Below are the code and all the weights of a small trained network. Each question names an input and a target symbol and asks about switching units off, where a switched-off unit gives its printed mean instead of its output.

import numpy as np


def w(rows, s, z=0):
    codes = np.array(rows[::2]) - 128.0
    scale = np.full(codes.shape[1], s)
    scale[-1] = z or s
    return codes * scale


def norm(h):
    return h / np.sqrt((h * h).mean(-1, keepdims=True) + 1e-5)


def f(y):
    return np.maximum(y, 0)


def softmax(a):
    e = np.exp(a - a.max(-1, keepdims=True))
    return e / e.sum(-1, keepdims=True)


def log_softmax(a):
    a = a - a.max(-1, keepdims=True)
    return a - np.log(np.exp(a).sum(-1, keepdims=True))


def net(x, mask):
    ids = ['γεζηθξπστφ'.index(c) for c in x.split()]
    T = len(ids)
    res = E[ids] + P[:T]
    u = 0
    for l in range(3):
        q, k, v = (norm(res) @ M[l].T for M in (Q, K, V))
        z = softmax(np.where(np.tri(T) > 0, q @ k.T / 4**0.5, -1e9)) @ v
        res = res + np.where(mask[u], z, O[l][:, -1]) @ O[l][:, :-1]
        u += 1
        y = f(norm(res) @ A[l][:, :-1].T + A[l][:, -1])
        res = res + np.where(mask[u : u + 8], y, B[l][:, -1]) @ B[l][:, :-1]
        u += 8
    return log_softmax(norm(res)[-1] @ U[:, :-1].T + U[:, -1])


Q, K, V, O, A, B = {}, {}, {}, {}, {}, {}
E = w([
[130,154,121,78,217,109,186],'γ',
[103,110,109,83,81,87,72],'ε',
[156,55,128,172,167,117,50],'ζ',
[119,77,78,96,178,131,180],'η',
[109,109,132,27,82,129,226],'θ',
[128,158,249,210,105,113,141],'ξ',
[113,66,122,156,136,127,129],'π',
[168,132,92,168,70,218,183],'σ',
[114,101,134,140,82,206,100],'τ',
[159,75,140,143,144,56,220],'φ',
],0.017)
P = w([
[254,110,149,163,107,76,182],'0',
[229,92,162,163,123,86,170],'1',
[200,105,154,150,133,97,149],'2',
[201,104,142,136,139,110,138],'3',
[189,107,128,125,154,120,130],'4',
[179,111,132,116,165,127,127],'5',
[170,110,138,106,173,136,122],'6',
[162,118,127,107,185,152,120],'7',
[151,116,139,99,197,161,130],'8',
[140,119,147,91,208,165,141],'9',
],0.006)
Q[0] = w([
[90,241,134,203,111,80,144],'0.h0',
[101,139,6,160,236,128,126],'0.h0',
[63,239,109,77,202,140,146],'0.h0',
[12,147,47,152,86,16,2],'0.h0',
],0.005)
K[0] = w([
[187,160,178,157,225,18,136],'0.h0',
[135,31,64,78,253,202,121],'0.h0',
[116,216,106,75,78,132,236],'0.h0',
[96,27,118,68,137,33,78],'0.h0',
],0.005)
V[0] = w([
[156,147,192,194,155,99,138],'0.h0',
[110,153,51,159,130,64,135],'0.h0',
[130,174,198,158,254,146,177],'0.h0',
[123,150,193,161,55,183,92],'0.h0',
],0.0054)
O[0] = w([
[126,192,149,73,108,97,202,153],'0.h0',
[117,171,174,143,43,143,197,62],'0.h0',
[165,196,1,130,23,196,38,186],'0.h0',
[14,118,62,56,190,236,197,5],'0.h0',
],0.0057,0.002)
A[0] = w([
[109,124,112,75,176,174,124,141],'0.n0',
[71,151,90,168,126,85,115,31],'0.n1',
[147,114,63,169,81,148,201,250],'0.n2',
[174,201,179,141,123,134,78,178],'0.n3',
[138,84,211,68,189,191,180,99],'0.n4',
[158,93,3,108,186,103,180,136],'0.n5',
[94,129,111,38,6,111,73,104],'0.n6',
[136,129,114,115,119,154,168,77],'0.n7',
],0.006,0.0019)
B[0] = w([
[124,126,163,149,127,129,41,180],'0.n0',
[147,106,103,202,132,129,88,128],'0.n1',
[116,108,193,108,190,15,123,184],'0.n2',
[152,157,73,3,134,169,136,187],'0.n3',
[179,194,30,196,105,163,58,210],'0.n4',
[176,99,233,143,80,97,88,255],'0.n5',
[174,4,166,177,151,161,184,154],'0.n6',
[132,137,205,218,99,172,125,143],'0.n7',
],0.0061,0.0052)
Q[1] = w([
[195,155,95,131,63,127,130],'1.h0',
[211,92,115,95,200,145,23],'1.h0',
[161,128,255,162,188,151,132],'1.h0',
[238,56,243,107,184,122,131],'1.h0',
],0.0081)
K[1] = w([
[131,154,138,153,73,164,78],'1.h0',
[141,133,139,118,106,183,203],'1.h0',
[67,132,128,103,173,215,173],'1.h0',
[77,98,106,115,56,254,134],'1.h0',
],0.0074)
V[1] = w([
[166,50,108,25,129,143,197],'1.h0',
[102,138,83,99,195,33,92],'1.h0',
[55,108,2,181,180,189,98],'1.h0',
[116,51,133,25,155,137,135],'1.h0',
],0.0064)
O[1] = w([
[193,45,15,127,82,232,211,164],'1.h0',
[130,216,127,86,2,87,19,29],'1.h0',
[174,78,93,166,144,198,67,3],'1.h0',
[132,147,104,50,99,106,89,122],'1.h0',
],0.0063,0.0046)
A[1] = w([
[118,116,143,177,165,169,189,115],'1.n0',
[170,119,203,196,9,203,136,84],'1.n1',
[186,65,132,35,239,110,51,252],'1.n2',
[115,75,188,193,32,177,128,119],'1.n3',
[122,125,90,205,82,50,239,150],'1.n4',
[158,195,90,137,171,130,254,135],'1.n5',
[186,161,47,240,111,133,145,190],'1.n6',
[133,58,187,182,21,169,164,151],'1.n7',
],0.0057,0.0031)
B[1] = w([
[169,133,147,80,130,91,99,159],'1.n0',
[112,134,183,104,254,86,134,144],'1.n1',
[48,179,133,195,11,194,150,255],'1.n2',
[113,125,153,104,234,80,126,145],'1.n3',
[64,178,12,95,125,153,67,174],'1.n4',
[56,6,122,187,63,132,20,186],'1.n5',
[50,80,161,75,164,124,165,155],'1.n6',
[165,150,153,135,237,81,158,162],'1.n7',
],0.0064,0.0088)
Q[2] = w([
[76,78,255,175,203,187,186],'2.h0',
[185,134,86,97,18,152,152],'2.h0',
[132,111,179,139,183,65,59],'2.h0',
[33,42,215,204,102,132,127],'2.h0',
],0.0085)
K[2] = w([
[136,121,190,61,253,232,81],'2.h0',
[114,96,104,175,34,162,145],'2.h0',
[111,147,226,178,181,37,160],'2.h0',
[78,144,221,111,189,224,146],'2.h0',
],0.0079)
V[2] = w([
[67,72,3,109,121,123,36],'2.h0',
[96,123,115,22,136,211,189],'2.h0',
[37,191,38,172,95,89,106],'2.h0',
[147,195,236,78,66,182,152],'2.h0',
],0.0052)
O[2] = w([
[149,95,138,51,56,26,110,5],'2.h0',
[128,98,95,157,96,123,182,101],'2.h0',
[92,165,1,121,119,114,66,26],'2.h0',
[15,169,135,115,105,145,215,124],'2.h0',
],0.0078,0.0017)
A[2] = w([
[170,148,81,115,173,201,77,136],'2.n0',
[95,156,61,214,157,69,229,6],'2.n1',
[16,198,146,229,110,144,177,147],'2.n2',
[64,212,84,117,66,134,134,201],'2.n3',
[112,93,44,87,147,150,192,241],'2.n4',
[68,185,173,132,239,106,183,142],'2.n5',
[157,220,82,132,66,2,115,36],'2.n6',
[172,76,79,232,190,107,53,154],'2.n7',
],0.0064,0.002)
B[2] = w([
[141,177,103,102,83,40,122,162],'2.n0',
[65,227,80,21,165,163,157,169],'2.n1',
[95,85,1,153,109,147,117,255],'2.n2',
[133,138,184,76,210,103,151,230],'2.n3',
[235,113,92,119,84,193,77,178],'2.n4',
[130,85,115,175,121,172,165,233],'2.n5',
[130,107,139,203,133,206,125,241],'2.n6',
[122,146,118,42,141,117,170,235],'2.n7',
],0.0086,0.0047)
U = w([
[179,251,159,86,128,161,122,171],'γ',
[30,109,199,60,79,77,124,148],'ε',
[99,110,120,170,74,179,14,171],'ζ',
[164,108,196,235,84,130,136,167],'η',
[197,81,49,50,46,143,165,100],'θ',
[31,147,51,138,146,179,170,163],'ξ',
[148,129,71,121,199,62,61,129],'π',
[165,71,202,114,220,159,192,152],'σ',
[88,134,139,41,179,160,45,4],'τ',
[149,162,113,159,142,36,199,72],'φ',
],0.011,0.0041)

Each question gives the input, a string of symbols that net reads in full, and the target symbol t.
The units are the heads (4 rows each of Q, K, V and O) and the neurons (one row each of A and B). Each row of codes is followed by its name. A weight is (code - 128) times the scale printed after its matrix; where a second scale follows, it is the last column's (O, A, B and U).
mask holds one flag per unit, layer by layer, with each layer's heads first. A switched-off unit (its flag False) gives its mean, the last column of its rows in O or B, instead of its output. The means were averaged over made-up inputs and are rounded, as every weight is.
A unit's drop is (log p(t) with every unit on - log p(t) with that unit switched off) / (log p(t) with every unit on - log p(t) with every unit switched off).
The circuit of an input: a set's keep is (log p(t) with only the set's units on - log p(t) with every unit switched off) / (log p(t) with every unit on - log p(t) with every unit switched off). Starting from the 12 units with the biggest drops (on a tie, the unit counted first), units are removed one at a time, each time the one whose removal leaves the highest keep (on an exact tie, the one counted first), for as long as the keep stays at least 0.8.
units of the circuit, in order: the units of the circuit, biggest drop first
unit that matters most: the unit with the biggest drop
top k neurons: the k neurons with the biggest drops, biggest first
top k neurons in layer l: the k neurons of layer l with the biggest drops, biggest first
input γ θ ε ζ, target θ: units of the circuit, in order => 1.h0
input π ξ τ γ γ τ, target ξ: top 4 neurons in layer 0 => 0.n5, 0.n0, 0.n4, 0.n6
input ζ γ θ φ γ ε τ γ, target ζ: units of the circuit, in order => 1.n2, 0.h0, 1.h0, 0.n5
input ε σ ε, target σ: top 2 neurons => 1.n2, 1.n5
input γ γ η, target η: top 4 neurons => 2.n6, 0.n5, 1.n2, 0.n2
input ε η ε γ π γ, target γ: units of the circuit, in order => 1.h0, 0.h0
input τ σ θ, target σ: top 2 neurons => 0.n7, 0.n3
input ε γ τ ε, target η: top 2 neurons in layer 2 => 2.n3, 2.n1
input θ ε ξ φ ζ ζ ε, target ξ: top 2 neurons => 0.n3, 1.n2
input γ ξ ξ γ τ ζ ξ τ, target ξ: top 2 neurons => 0.n5, 2.n2
input τ γ π ε γ, target η: top 2 neurons => 1.n4, 0.n5
input γ π σ ξ π π γ ε γ θ, target θ: top 2 neurons => 0.n2, 0.n4
input ξ ξ σ γ γ θ φ, target θ: top 4 neurons => 1.n4, 0.n2, 2.n4, 1.n5
input ε π γ θ ε φ, target θ: top 2 neurons => 1.n4, 2.n4
input γ ζ γ ε γ ζ γ φ, target φ: top 4 neurons in layer 2 => 2.n1, 2.n5, 2.n4, 2.n2
input τ ξ τ γ γ θ ε η, target θ: units of the circuit, in order => 2.n4
input ε ε τ π ξ, target σ: units of the circuit, in order => 1.n2, 1.n1
input γ ε σ γ τ γ ζ, target σ: top 2 neurons => 2.n7, 1.n5
input γ ε γ φ τ γ σ γ γ π, target σ: top 2 neurons => 2.n7, 0.n5
input ξ θ ε ξ φ, target ξ: top 3 neurons => 0.n2, 0.n3, 2.n1
input ε γ ζ γ π ε ε ξ τ, target σ: top 2 neurons in layer 0 => 0.n3, 0.n2
input γ ε γ τ, target σ: top 2 neurons => 1.n2, 1.n4
input γ ξ η ζ γ γ θ ε γ θ, target θ: units of the circuit, in order => 1.h0, 2.n4
input ε τ γ ζ ζ θ, target σ: top 3 neurons in layer 0 => 0.n3, 0.n7, 0.n6
input ζ ξ γ, target ξ: unit that matters most => 2.n2
input γ σ γ ζ φ γ η, target σ: top 2 neurons in layer 0 => 0.n5, 0.n7
